Here is a tiny trained network, its code and every weight. The questions are about switching its units off for an input and a class, where a switched-off unit gives its printed mean instead of its output.

import numpy as np


def w(rows, s, z=0):
    codes = np.array(rows[::2]) - 128.0
    scale = np.full(codes.shape[1], s)
    scale[-1] = z or s
    return codes * scale


def f(y):
    return np.maximum(y, 0)


def log_softmax(a):
    a = a - a.max(-1, keepdims=True)
    return a - np.log(np.exp(a).sum(-1, keepdims=True))


def net(x, mask):
    res = np.array(x, float).reshape(1, 6) / 4 @ E
    y = f(res @ A[0][:, :-1].T + A[0][:, -1])
    res = res + np.where(mask, y, B[0][:, -1]) @ B[0][:, :-1]
    return log_softmax(res[-1] @ U[:, :-1].T + U[:, -1])


A, B = {}, {}
E = w([
[117,216,140,43,37,166,52,101,232,165,243,181],'x0',
[223,113,79,26,124,214,38,224,70,41,63,192],'x1',
[129,13,206,152,225,200,35,31,157,102,169,139],'x2',
[182,120,3,200,51,175,72,41,202,128,36,25],'x3',
[45,133,159,211,67,223,183,131,160,79,51,254],'x4',
[17,228,49,125,178,47,36,25,55,24,123,165],'x5',
],0.0052)
A[0] = w([
[109,193,140,52,54,149,67,106,215,165,225,171,35],'neuron 1',
[219,93,98,76,201,55,79,128,85,179,167,2,108],'neuron 2',
[237,119,79,36,172,48,63,122,113,192,223,3,119],'neuron 3',
[110,199,158,59,54,146,74,107,217,177,227,170,49],'neuron 4',
[39,138,164,226,143,57,203,63,162,192,169,83,93],'neuron 5',
[66,127,144,213,72,219,171,127,164,89,62,222,90],'neuron 6',
[120,222,56,104,29,63,196,196,101,145,98,121,112],'neuron 7',
[117,7,206,156,231,229,8,18,178,83,162,133,136],'neuron 8',
[46,197,72,128,160,75,65,56,79,50,119,156,42],'neuron 9',
[229,54,197,140,51,196,215,226,187,245,129,110,5],'neuron 10',
[83,128,246,53,200,78,168,196,60,125,200,205,55],'neuron 11',
[183,123,45,148,90,141,89,69,174,145,95,33,95],'neuron 12',
[46,198,70,123,158,72,74,65,71,49,120,159,36],'neuron 13',
[212,130,65,25,120,223,42,209,68,17,61,189,57],'neuron 14',
[128,55,124,204,223,84,199,151,22,91,28,93,78],'neuron 15',
[35,152,174,213,128,51,197,47,181,201,186,88,94],'neuron 16',
[116,191,136,63,59,153,74,114,208,160,218,165,71],'neuron 17',
[61,129,155,209,68,226,172,128,168,89,61,218,97],'neuron 18',
[130,46,130,221,229,78,202,165,24,109,39,82,89],'neuron 19',
[41,206,74,134,160,68,73,64,73,48,123,152,43],'neuron 20',
[87,129,247,55,211,71,173,192,48,119,199,203,69],'neuron 21',
[123,195,76,127,68,74,204,194,90,138,77,111,91],'neuron 22',
[124,217,54,107,24,77,196,198,107,150,93,129,94],'neuron 23',
[164,126,27,193,62,159,84,59,183,116,48,51,21],'neuron 24',
[69,126,138,206,53,222,166,123,174,80,52,223,85],'neuron 25',
[125,215,61,104,38,68,193,193,105,148,97,121,96],'neuron 26',
[171,111,48,194,64,173,87,60,187,118,56,55,39],'neuron 27',
[42,205,74,131,148,69,71,68,73,63,125,161,28],'neuron 28',
[50,150,149,222,123,64,190,48,184,203,176,72,54],'neuron 29',
],0.0047,0.0021)
B[0] = w([
[186,186,93,119,86,192,192,34,93,40,62,101,210],'neuron 1',
[34,212,167,53,167,41,163,122,128,96,97,134,224],'neuron 2',
[23,208,192,48,189,24,168,132,137,90,102,138,240],'neuron 3',
[180,180,89,123,87,194,182,47,92,52,71,107,213],'neuron 4',
[181,81,126,52,42,112,37,177,75,145,52,174,205],'neuron 5',
[51,197,178,55,190,35,156,137,131,108,115,126,222],'neuron 6',
[185,68,192,188,192,107,116,72,103,137,190,169,213],'neuron 7',
[204,67,204,217,217,80,112,52,71,143,220,210,254],'neuron 8',
[148,51,165,102,138,185,177,173,205,162,152,51,203],'neuron 9',
[135,28,180,77,155,211,210,192,250,147,144,1,238],'neuron 10',
[51,186,1,209,91,202,137,174,103,219,194,163,216],'neuron 11',
[47,171,71,162,144,138,140,176,106,211,194,169,202],'neuron 12',
[145,45,169,93,136,195,183,187,217,161,143,40,202],'neuron 13',
[171,56,144,38,37,87,11,208,66,179,46,191,235],'neuron 14',
[184,187,76,118,67,208,184,38,100,52,73,99,220],'neuron 15',
[186,67,128,55,49,112,32,188,75,152,54,177,211],'neuron 16',
[172,179,99,119,96,185,175,41,100,52,70,101,207],'neuron 17',
[50,188,182,60,188,38,151,138,128,112,116,126,225],'neuron 18',
[182,201,85,110,64,213,188,36,106,44,69,93,226],'neuron 19',
[145,51,171,91,141,191,177,178,203,154,141,51,204],'neuron 20',
[59,186,9,200,91,201,139,171,104,214,182,158,220],'neuron 21',
[190,80,180,174,181,115,113,63,93,116,173,173,193],'neuron 22',
[187,74,183,194,203,105,113,67,98,142,201,176,210],'neuron 23',
[56,178,38,181,119,176,140,173,89,220,199,176,213],'neuron 24',
[47,198,169,53,175,45,152,137,126,111,121,134,227],'neuron 25',
[195,69,192,192,203,105,112,70,104,137,199,175,205],'neuron 26',
[44,185,37,190,129,172,154,176,97,220,213,172,210],'neuron 27',
[147,49,169,89,143,189,187,177,216,151,143,46,199],'neuron 28',
[172,73,123,54,56,114,39,199,81,162,61,176,203],'neuron 29',
],0.0049,0.0071)
U = w([
[143,58,155,113,133,183,175,191,255,144,141,30,57],'0',
[57,183,16,197,111,162,127,173,102,188,191,163,87],'1',
[174,87,129,78,48,96,9,187,84,136,42,168,115],'2',
[179,192,87,135,82,182,176,15,107,33,73,98,141],'3',
[39,207,174,78,188,7,153,130,145,97,112,122,167],'4',
[195,74,187,210,203,94,102,50,104,126,202,175,178],'5',
[120,142,127,184,128,87,79,141,163,76,116,117,253],'6',
],0.0098,0.0018)

Each question gives the input, the list of numbers given to net, and the class t.
The units are the neurons (one row each of A and B). Each row of codes is followed by its name. A weight is (code - 128) times the scale printed after its matrix; where a second scale follows, it is the last column's (A, B and U).
mask holds one flag per neuron, in row order. A switched-off neuron (its flag False) gives its mean, the last column of its row in B, instead of its output. The means were averaged over made-up inputs and are rounded, as every weight is.
A unit's drop is (log p(t) with every unit on - log p(t) with that unit switched off) / (log p(t) with every unit on - log p(t) with every unit switched off).
The circuit of an input: a set's keep is (log p(t) with only the set's units on - log p(t) with every unit switched off) / (log p(t) with every unit on - log p(t) with every unit switched off). Starting from the 12 units with the biggest drops (on a tie, the unit counted first), units are removed one at a time, each time the one whose removal leaves the highest keep (on an exact tie, the one counted first), for as long as the keep stays at least 0.8.
units of the circuit, in order: the units of the circuit, biggest drop first
k most important neurons: the k neurons with the biggest drops, biggest first
drop of u: that unit's drop, to one decimal
input [4,-7,2,-8,8,1], class 1: 4 most important neurons : [neuron 11; neuron 21; neuron 14; neuron 3]
input [8,-8,7,8,0,0], class 1: 3 most important neurons : [neuron 27; neuron 24; neuron 12]
input [7,0,4,-1,7,2], class 3: 4 most important neurons : [neuron 1; neuron 4; neuron 17; neuron 3]
input [2,3,-8,5,-1,-7], class 5: units of the circuit, in order : [neuron 23; neuron 26]
input [-4,6,0,2,5,5], class 2: units of the circuit, in order : [neuron 14]
input [-2,7,7,7,-5,-1], class 1: units of the circuit, in order : [neuron 27; neuron 24]
input [6,-2,4,4,-5,-1], class 3: 2 most important neurons : [neuron 1; neuron 4]
input [-2,-2,-2,-3,-6,-4], class 4: 2 most important neurons : [neuron 3; neuron 2]
input [2,3,-2,3,7,5], class 4: units of the circuit, in order : [neuron 25; neuron 6]
input [-3,4,7,-2,4,7], class 0: units of the circuit, in order : [neuron 13; neuron 9]
input [-7,7,7,-6,-8,-2], class 4: 2 most important neurons : [neuron 2; neuron 3]
input [5,1,-1,8,7,5], class 1: 3 most important neurons : [neuron 24; neuron 27; neuron 3]
input [-8,7,7,-6,5,7], class 3: 3 most important neurons : [neuron 15; neuron 19; neuron 10]
input [-1,0,7,-8,-6,0], class 1: units of the circuit, in order : [neuron 21]
input [7,-7,3,1,-2,5], class 2: 3 most important neurons : [neuron 16; neuron 29; neuron 5]
input [1,1,3,-6,5,0], class 1: 4 most important neurons : [neuron 11; neuron 21; neuron 3; neuron 2]
input [-6,-6,-8,-2,2,1], class 5: drop of neuron 14 : 0.1
input [-4,-8,3,6,-2,6], class 2: drop of neuron 5 : 0.4
input [2,-8,3,2,8,-5], class 2: drop of neuron 16 : 0.5
input [2,6,8,5,5,0], class 5: units of the circuit, in order : [neuron 8]
